Each row is followed by its class.
-323 -372 0 101 -288 -78 4 793 91 20 494 166 -340 198 522 218 -103 149 115 -273 -84 232 157 -57 257 -802 -188 6 -36 289 206 -133 58 -146 196 -296 -210 18 247 -256 -52 -> lapob
-333 -460 -23 173 -271 -32 65 637 -40 105 536 208 -325 102 283 191 -223 163 94 -92 165 65 55 34 206 -549 -18 90 49 460 91 -210 142 -90 263 -407 -182 -12 155 -235 47 -> Kidu
101 -788 -21 24 -227 -48 -70 253 -287 157 103 -588 -72 -250 316 533 -86 105 229 -98 78 -172 92 306 69 -455 -413 462 -25 -184 -89 442 -27 374 151 43 -66 -96 -181 -118 263 -> Geto
-18 -448 -7 2 -162 -112 -14 308 -341 190 68 -435 242 -330 267 427 -24 101 348 -81 91 -197 288 358 68 -687 -150 364 -19 -108 -37 473 -64 251 68 141 15 -20 -196 -32 306 -> zem
161 -90 -78 -33 -301 -260 -207 -174 -285 -42 41 -107 446 -274 492 231 -233 295 169 64 -60 161 28 143 115 75 -187 -26 -166 -138 75 128 82 -124 464 -281 467 195 185 -262 175 -> tunuf
208 -360 17 -27 -354 -321 -277 -198 -126 -100 -110 -309 253 -374 427 422 -314 323 -50 -145 -68 242 -218 74 62 130 -315 -71 -192 16 34 201 -17 -115 386 -242 498 8 132 -294 215 -> lapob
54 90 49 -183 207 -314 120 137 -26 130 179 -216 303 -91 12 -175 90 239 -68 1 48 69 -86 226 -163 -222 106 1 4 -380 -235 405 63 320 -44 114 -63 170 53 -61 -33 -> Lere
105 -118 -26 -169 365 -296 116 -25 132 126 170 -330 278 37 35 -133 120 210 -239 74 105 91 -298 221 -145 -139 194 52 33 -430 -293 331 83 575 -70 149 -137 110 146 -16 43 -> bez
-243 -222 64 134 -441 -117 55 815 -256 -24 569 248 -304 157 407 318 -110 296 106 -193 -24 -50 267 37 99 -851 27 257 -107 276 168 -111 76 139 523 -468 -190 158 198 -160 -79 -> Geto
164 -389 -6 -108 -367 -292 -245 -203 -145 57 -37 -350 308 -369 484 345 -313 299 -56 -155 -69 349 -209 85 143 -2 -268 -35 -206 -102 -21 176 89 -173 322 -200 420 12 183 -370 316 -> lapob
122 -749 0 12 -232 -96 -109 223 -326 130 91 -580 4 -300 257 571 -92 104 192 -27 85 -207 75 257 15 -400 -434 463 -24 -125 -74 520 -19 408 159 20 -52 -72 -159 4 271 -> dubuf
231 48 3 -219 229 -294 168 203 -30 83 89 -123 189 -35 -8 -206 198 318 43 10 -16 -18 -48 277 -136 -199 163 89 41 -320 -213 466 37 349 11 118 -167 214 16 -71 -58 -> lapob
64 -691 -21 -65 -104 -113 40 380 -243 204 124 -545 90 -318 214 353 -97 178 490 -100 62 -132 245 351 86 -522 -336 487 -71 -170 71 497 -121 234 69 168 -65 -194 -103 2 232 -> tunuf
4 -507 9 32 -212 -123 -53 347 -355 201 36 -485 139 -358 272 532 -64 108 380 -69 112 -192 169 309 33 -550 -187 368 -48 -31 -122 429 -96 275 79 146 -35 -88 -242 38 270 -> Miven
-263 -265 42 53 -421 -102 21 759 -257 50 634 236 -313 87 433 342 -50 257 70 -209 -2 -12 258 50 60 -782 25 273 -75 211 166 -63 97 154 553 -444 -180 264 108 -291 -104 -> lapob
150 7 8 -114 192 -415 91 98 -9 90 111 -304 381 -84 75 -98 136 112 -87 14 -13 15 -176 330 -106 -253 56 88 -4 -338 -260 294 107 475 78 -18 -19 225 71 -86 -36 -> bez
120 36 14 -167 212 -374 188 156 -116 124 132 -217 308 -135 24 -107 119 272 -50 -31 8 46 -62 259 -154 -225 106 3 -39 -383 -285 436 60 456 18 109 -50 237 110 -85 13 -> bez
-349 -238 77 74 -364 -56 6 759 -164 67 649 135 -270 167 395 310 -146 202 -7 -233 26 155 153 -31 137 -799 -31 152 -56 305 132 -166 143 63 424 -407 -130 125 130 -247 -60 -> Lere
178 -152 -103 -43 -344 -304 -185 -73 -341 -112 -6 -58 432 -285 488 299 -266 332 235 100 -116 104 71 180 117 60 -224 100 -210 -102 104 161 -32 -66 560 -331 404 137 142 -182 138 -> lapob
60 -721 -23 -56 -222 -159 -3 309 -298 136 74 -559 228 -369 143 444 -194 131 417 5 107 -107 217 264 39 -563 -334 442 -76 -174 42 498 -150 255 88 160 -27 -125 21 131 267 -> Geto
213 68 14 -187 246 -385 157 165 31 101 157 -275 351 -129 60 -25 167 102 -177 29 -38 -17 -168 289 -86 -211 56 120 25 -297 -250 320 119 515 52 -43 -43 102 -45 -121 -46 -> Lere
111 -94 -20 -218 353 -262 99 -59 158 201 125 -436 254 0 94 -139 149 178 -275 48 158 174 -351 236 -155 -184 122 21 78 -371 -341 357 110 577 -85 148 -88 143 137 -75 26 -> Lere
-269 -473 -64 126 -256 40 52 571 -47 127 498 235 -331 79 354 157 -165 212 245 -55 144 -49 104 113 188 -553 -8 140 31 438 144 -205 103 -118 338 -409 -215 -29 144 -277 40 -> lapob
-200 -309 47 74 -332 -69 62 869 -199 -9 693 245 -285 147 406 320 -50 294 113 -190 51 -55 257 83 93 -831 61 319 -76 241 208 -66 103 150 452 -433 -205 112 119 -214 -71 -> zem
-30 -624 18 -17 -205 -148 -32 256 -343 184 85 -484 157 -335 255 518 -51 126 385 -21 113 -161 157 325 54 -582 -180 424 4 -12 -71 505 -107 259 95 133 -75 -88 -199 55 302 -> lapob
-318 -215 5 89 -297 -35 46 824 59 103 538 155 -289 117 551 238 -108 135 28 -286 -188 147 294 14 260 -870 -176 76 -31 254 221 -159 60 -38 284 -264 -134 11 114 -321 6 -> bez
160 12 20 -129 269 -398 78 89 59 26 194 -345 451 -48 110 -74 180 130 -221 -9 -6 86 -177 269 -139 -250 87 8 -20 -356 -282 274 141 519 18 -24 0 200 48 -179 -25 -> dubuf
177 -726 -21 37 -136 -39 -113 293 -247 108 143 -570 -23 -219 274 561 -59 55 246 -85 72 -143 40 278 78 -487 -441 441 22 -139 -71 400 -26 409 118 -18 -56 -114 -173 -33 167 -> Miven
184 -352 -5 -84 -364 -263 -289 -234 -167 -33 -5 -369 307 -302 515 420 -282 245 -23 -96 -70 408 -228 83 130 148 -351 -78 -135 -53 -21 157 103 -169 356 -259 502 37 120 -392 265 -> Lere
-226 -268 87 93 -393 -58 33 778 -146 18 629 182 -267 148 409 294 -103 282 69 -220 63 45 158 58 91 -827 -35 251 -63 267 152 -136 168 85 394 -424 -200 147 167 -186 -50 -> Miven
-262 -307 -26 136 -328 -27 12 757 67 -2 538 164 -322 226 578 198 -118 160 108 -242 -160 181 177 -25 245 -829 -263 77 -27 324 180 -128 64 -173 204 -279 -239 -55 270 -244 -64 -> dubuf
155 -760 -40 62 -183 -53 -89 259 -317 159 33 -580 -36 -279 252 553 -84 117 217 -55 94 -291 66 266 -4 -396 -391 473 -23 -170 -75 465 7 448 104 59 -85 -105 -162 -52 279 -> dubuf
132 -111 -67 -79 -286 -270 -239 -124 -252 -91 20 -105 497 -309 560 295 -268 297 110 82 -18 157 -46 177 115 52 -208 72 -154 -93 85 189 35 -124 455 -285 434 70 164 -161 150 -> zem
247 -35 -96 -57 -393 -294 -194 -138 -325 -126 -49 -41 362 -332 499 306 -219 307 198 90 -56 66 24 211 79 207 -273 40 -164 -90 14 184 -2 -104 586 -324 466 187 129 -239 107 -> Geto
-302 -521 -30 186 -277 38 45 625 -130 120 559 245 -338 97 407 203 -154 213 212 -71 185 -216 54 195 152 -600 -28 232 31 377 167 -194 181 -14 386 -491 -214 -4 167 -318 53 -> zem
131 77 43 -198 192 -392 142 172 -70 101 124 -194 372 -139 37 -98 145 253 -33 16 49 -16 -116 273 -165 -197 186 30 -8 -399 -267 445 98 363 21 168 -68 252 84 -31 -12 -> Miven
45 -700 5 -121 -88 -55 14 337 -243 240 141 -551 117 -308 221 378 -54 150 509 -136 54 -96 198 314 133 -580 -325 393 -87 -195 67 472 -104 205 -12 176 -98 -211 -3 53 304 -> lapob
182 -391 -14 -101 -335 -286 -300 -187 -102 -30 12 -305 333 -328 481 409 -282 271 -69 -104 -33 326 -240 63 86 66 -254 -37 -104 -44 33 177 72 -127 362 -210 458 29 160 -349 208 -> Miven
-310 -292 94 21 -386 -14 23 710 -232 64 665 170 -278 186 452 278 -51 261 63 -184 86 -5 175 58 95 -863 -11 277 -48 176 168 -74 161 154 496 -409 -188 210 185 -219 -43 -> Geto
83 -693 -18 24 -196 -122 -62 276 -340 177 137 -516 58 -278 279 525 -103 120 164 -81 93 -129 125 254 34 -572 -387 496 -4 -256 -19 496 -13 472 164 40 9 10 -151 -96 236 -> tunuf
64 -746 13 -71 -89 -142 -2 406 -301 170 260 -570 240 -359 167 476 -170 161 413 -82 125 -68 214 287 118 -640 -282 438 -49 -230 63 501 -117 316 35 152 1 -164 -18 135 240 -> Kidu
169 -341 0 -121 -368 -289 -242 -174 -146 -37 23 -264 303 -363 496 372 -282 299 -16 -125 -55 261 -174 87 85 61 -277 -12 -181 -124 29 195 54 -179 382 -206 460 40 149 -382 203 -> dubuf
111 -733 -35 67 -120 -42 -135 251 -277 120 168 -585 58 -218 252 537 -103 57 204 -55 104 -174 9 269 77 -420 -417 486 22 -123 -56 378 -6 427 127 -22 -14 -86 -159 -33 214 -> bez
225 81 2 -74 202 -362 117 45 38 77 164 -241 351 -61 65 -140 180 139 -178 -16 -86 -58 -173 394 -124 -156 137 82 -18 -343 -268 304 141 464 120 -15 -4 226 51 -137 -17 -> Miven
159 -192 -74 -113 -284 -233 -243 -108 -262 -56 45 -77 440 -330 493 251 -254 258 145 68 -49 182 -50 154 128 102 -278 35 -120 -99 65 148 28 -149 459 -350 441 115 182 -241 156 -> bez
-5 -522 31 -24 -164 -83 6 320 -366 183 165 -436 281 -381 249 514 -65 125 393 -41 101 -181 223 354 67 -667 -92 416 4 -62 -75 471 -69 257 66 129 -35 -71 -212 49 303 -> dubuf
-52 -508 60 52 -179 -162 -87 326 -385 186 146 -538 186 -349 244 523 -62 159 323 -124 124 -231 223 290 29 -651 -129 369 -57 -166 -96 510 -91 298 74 149 56 -7 -252 8 285 -> bez
-293 -413 -40 108 -256 49 14 689 -71 130 525 71 -237 63 416 245 -177 134 112 -95 93 -58 54 74 166 -610 -133 168 55 357 98 -197 221 -61 277 -453 -214 -11 184 -309 31 -> Lere
-71 -554 38 -38 -205 -130 -32 335 -401 207 127 -465 209 -342 294 509 -70 142 384 -81 59 -156 201 333 73 -663 -173 412 7 -95 -98 536 -70 264 86 118 -81 -40 -226 2 270 -> dubuf
89 155 29 -166 220 -354 147 64 -32 107 98 -182 299 -93 -16 -217 123 261 -85 -27 96 -23 -66 249 -159 -231 102 22 6 -438 -219 446 99 333 -48 150 -55 223 85 -41 -44 -> Kidu
-38 -466 49 47 -208 -157 -86 399 -442 206 89 -486 234 -368 248 500 -108 116 261 -35 69 -176 203 254 25 -624 -197 396 5 -55 -120 480 -35 311 97 100 -29 6 -249 17 289 -> tunuf
-281 -257 17 98 -270 -69 29 822 46 28 510 197 -297 181 516 215 -86 139 8 -218 -131 143 190 -16 219 -883 -116 88 -16 298 170 -161 103 -57 314 -305 -256 60 137 -290 -22 -> tunuf
-340 -291 48 115 -381 -119 -26 802 18 78 538 106 -278 151 595 170 -137 160 5 -281 -70 224 165 -20 216 -809 -215 54 -84 232 126 -177 131 -112 263 -279 -159 129 213 -294 -29 -> tunuf
146 -208 -61 -68 -338 -304 -230 -71 -249 -89 -17 -97 415 -284 527 330 -250 272 153 76 -56 182 -65 164 134 107 -217 36 -140 -80 55 135 36 -111 496 -312 428 146 170 -201 172 -> Miven
103 -231 -102 -62 -318 -242 -201 -99 -289 -28 -11 -121 431 -317 456 325 -309 267 165 88 -31 182 -74 133 107 67 -250 26 -148 -80 79 169 54 -116 460 -311 420 98 276 -205 260 -> bez
-266 -304 87 95 -426 -85 11 743 -184 51 712 223 -275 132 348 327 -138 299 38 -240 117 102 160 -31 64 -899 49 203 -62 223 185 -104 126 87 410 -397 -152 124 230 -255 -22 -> Geto
-232 -266 34 81 -364 -28 -7 777 -175 11 655 173 -277 116 434 389 -85 268 44 -224 26 1 182 19 63 -832 -17 211 -37 263 156 -51 141 113 460 -439 -169 159 168 -289 -55 -> dubuf
93 50 32 -132 272 -311 121 82 36 108 122 -219 276 -49 13 -171 129 251 -45 -3 60 30 -123 221 -133 -195 87 -69 -10 -468 -215 418 92 329 -101 117 -37 142 146 -63 36 -> Miven
181 61 47 -83 258 -327 127 41 51 70 156 -252 320 -28 107 -132 229 151 -185 -66 -33 -64 -149 360 -112 -248 161 38 -1 -361 -242 297 169 450 0 -9 -17 152 -1 -144 -5 -> Lere
-260 -150 45 121 -391 -73 -61 827 -266 6 678 205 -215 155 390 339 -104 225 59 -168 59 -35 250 -15 99 -827 4 324 -62 165 204 -75 163 90 465 -433 -154 229 155 -193 -84 -> zem
27 6 60 -113 268 -307 36 39 122 151 192 -383 287 -39 46 -32 93 137 -275 -30 137 154 -310 148 -130 -249 148 -28 28 -367 -316 283 137 462 -149 128 -82 132 192 26 71 -> bez
183 -152 -88 -117 -303 -288 -175 -81 -352 -108 -23 -21 445 -314 499 286 -222 326 242 93 -118 163 53 195 139 108 -210 84 -136 -74 93 172 -5 -106 560 -355 404 175 135 -245 137 -> lapob
-292 -267 101 38 -355 -61 19 798 -184 100 670 160 -287 88 382 322 -69 207 -13 -208 15 48 211 16 97 -849 39 265 -19 265 150 -82 138 107 429 -416 -190 145 44 -273 -28 -> Lere
-7 -521 13 -28 -154 -75 33 326 -323 212 172 -421 196 -327 257 461 -51 102 320 -21 57 -95 250 355 77 -713 -124 407 10 -100 -89 474 -138 349 121 147 -39 -64 -313 -31 285 -> Geto
-348 -292 66 75 -388 -54 -8 781 21 45 495 99 -347 212 567 250 -107 119 -35 -261 -112 140 148 -52 257 -841 -190 93 -105 315 149 -173 132 -98 255 -317 -250 5 181 -205 23 -> zem
-8 -533 33 56 -220 -147 -11 245 -395 196 75 -477 217 -341 253 472 -85 154 393 -96 61 -147 228 348 89 -608 -135 368 -41 -47 -90 475 -91 257 73 171 49 -22 -278 28 305 -> bez
176 -316 -3 -65 -409 -276 -288 -127 -202 -30 -26 -297 284 -332 483 357 -280 290 -19 -104 -37 224 -159 114 59 63 -252 -4 -205 -40 12 199 85 -173 393 -229 422 47 157 -308 251 -> zem
-217 -345 -45 200 -284 46 93 657 -181 128 511 237 -442 89 373 176 -119 273 332 -115 169 -172 122 188 164 -500 -66 172 0 495 74 -212 183 -75 343 -450 -294 -35 175 -229 34 -> Kidu
93 -701 15 -132 -131 -61 -28 404 -266 209 182 -594 199 -359 187 422 -101 131 349 -112 114 -91 243 303 63 -637 -290 506 -73 -254 88 492 -77 308 25 160 -32 -130 -14 73 290 -> zem
-270 -249 55 102 -384 -40 36 816 -184 15 696 243 -348 190 432 339 -68 277 123 -224 3 46 239 5 111 -847 17 263 -75 236 193 -94 115 79 431 -458 -221 139 141 -225 -98 -> Miven
-208 -435 -73 137 -239 77 75 632 -54 162 508 201 -302 42 342 145 -159 201 247 -81 87 -63 121 140 178 -525 -65 173 40 439 152 -216 127 -64 294 -383 -229 -32 152 -290 47 -> lapob
127 96 32 -95 278 -402 113 32 44 84 102 -261 415 -100 49 -153 161 143 -160 -54 70 2 -174 301 -152 -265 192 -48 -16 -384 -250 314 173 402 10 84 20 230 121 -97 -40 -> tunuf
72 -669 39 -6 -205 -141 -25 343 -287 158 167 -567 167 -271 116 387 -167 181 471 -113 74 -86 222 291 62 -660 -252 448 -97 -213 56 475 -135 179 -4 194 -26 -185 -63 136 244 -> Lere
173 -285 -45 -25 -372 -375 -213 -230 -197 -44 -33 -290 309 -357 524 368 -319 311 63 -113 -42 270 -152 145 151 89 -356 -54 -186 -23 10 156 61 -162 426 -243 488 52 200 -326 186 -> Kidu
0 -487 32 -24 -195 -84 -99 272 -369 212 85 -450 204 -337 266 457 4 111 350 -87 178 -206 152 327 -22 -577 -117 429 -37 -152 -81 498 -65 286 72 215 -24 14 -219 40 271 -> dubuf
103 -432 21 -51 -332 -302 -346 -293 -61 -87 -65 -379 377 -274 488 365 -333 254 -125 -125 -97 432 -282 24 123 99 -319 -147 -168 -33 21 155 10 -163 293 -209 507 11 179 -293 264 -> lapob
-259 -462 -38 152 -252 2 68 632 -24 117 585 138 -325 104 380 173 -172 181 205 -94 120 -45 105 127 232 -528 -80 156 -10 406 125 -270 137 -74 282 -401 -215 -106 183 -224 57 -> Kidu
-269 -332 45 107 -397 -67 -10 717 -200 68 689 151 -217 165 406 283 -130 294 71 -195 94 71 158 19 48 -876 -6 235 -56 253 205 -74 158 104 415 -422 -136 136 196 -248 -50 -> Lere
162 192 49 -110 226 -382 97 133 -36 28 114 -281 415 1 89 -179 240 147 -168 -15 -88 -120 -45 346 -107 -231 178 67 -34 -441 -266 347 114 497 118 10 72 278 -35 -117 -66 -> Geto
-196 -255 65 132 -417 -94 -8 785 -210 91 678 231 -282 54 397 337 -91 298 50 -257 25 -72 203 61 51 -820 -8 267 -47 227 198 -53 139 159 455 -426 -146 183 154 -271 -55 -> Miven
18 -695 -41 26 -162 -63 -114 268 -374 201 85 -624 42 -241 255 573 -136 5 213 -62 53 -46 48 197 103 -416 -465 426 39 -193 -81 394 30 379 97 -20 -2 -88 -110 -113 251 -> Lere
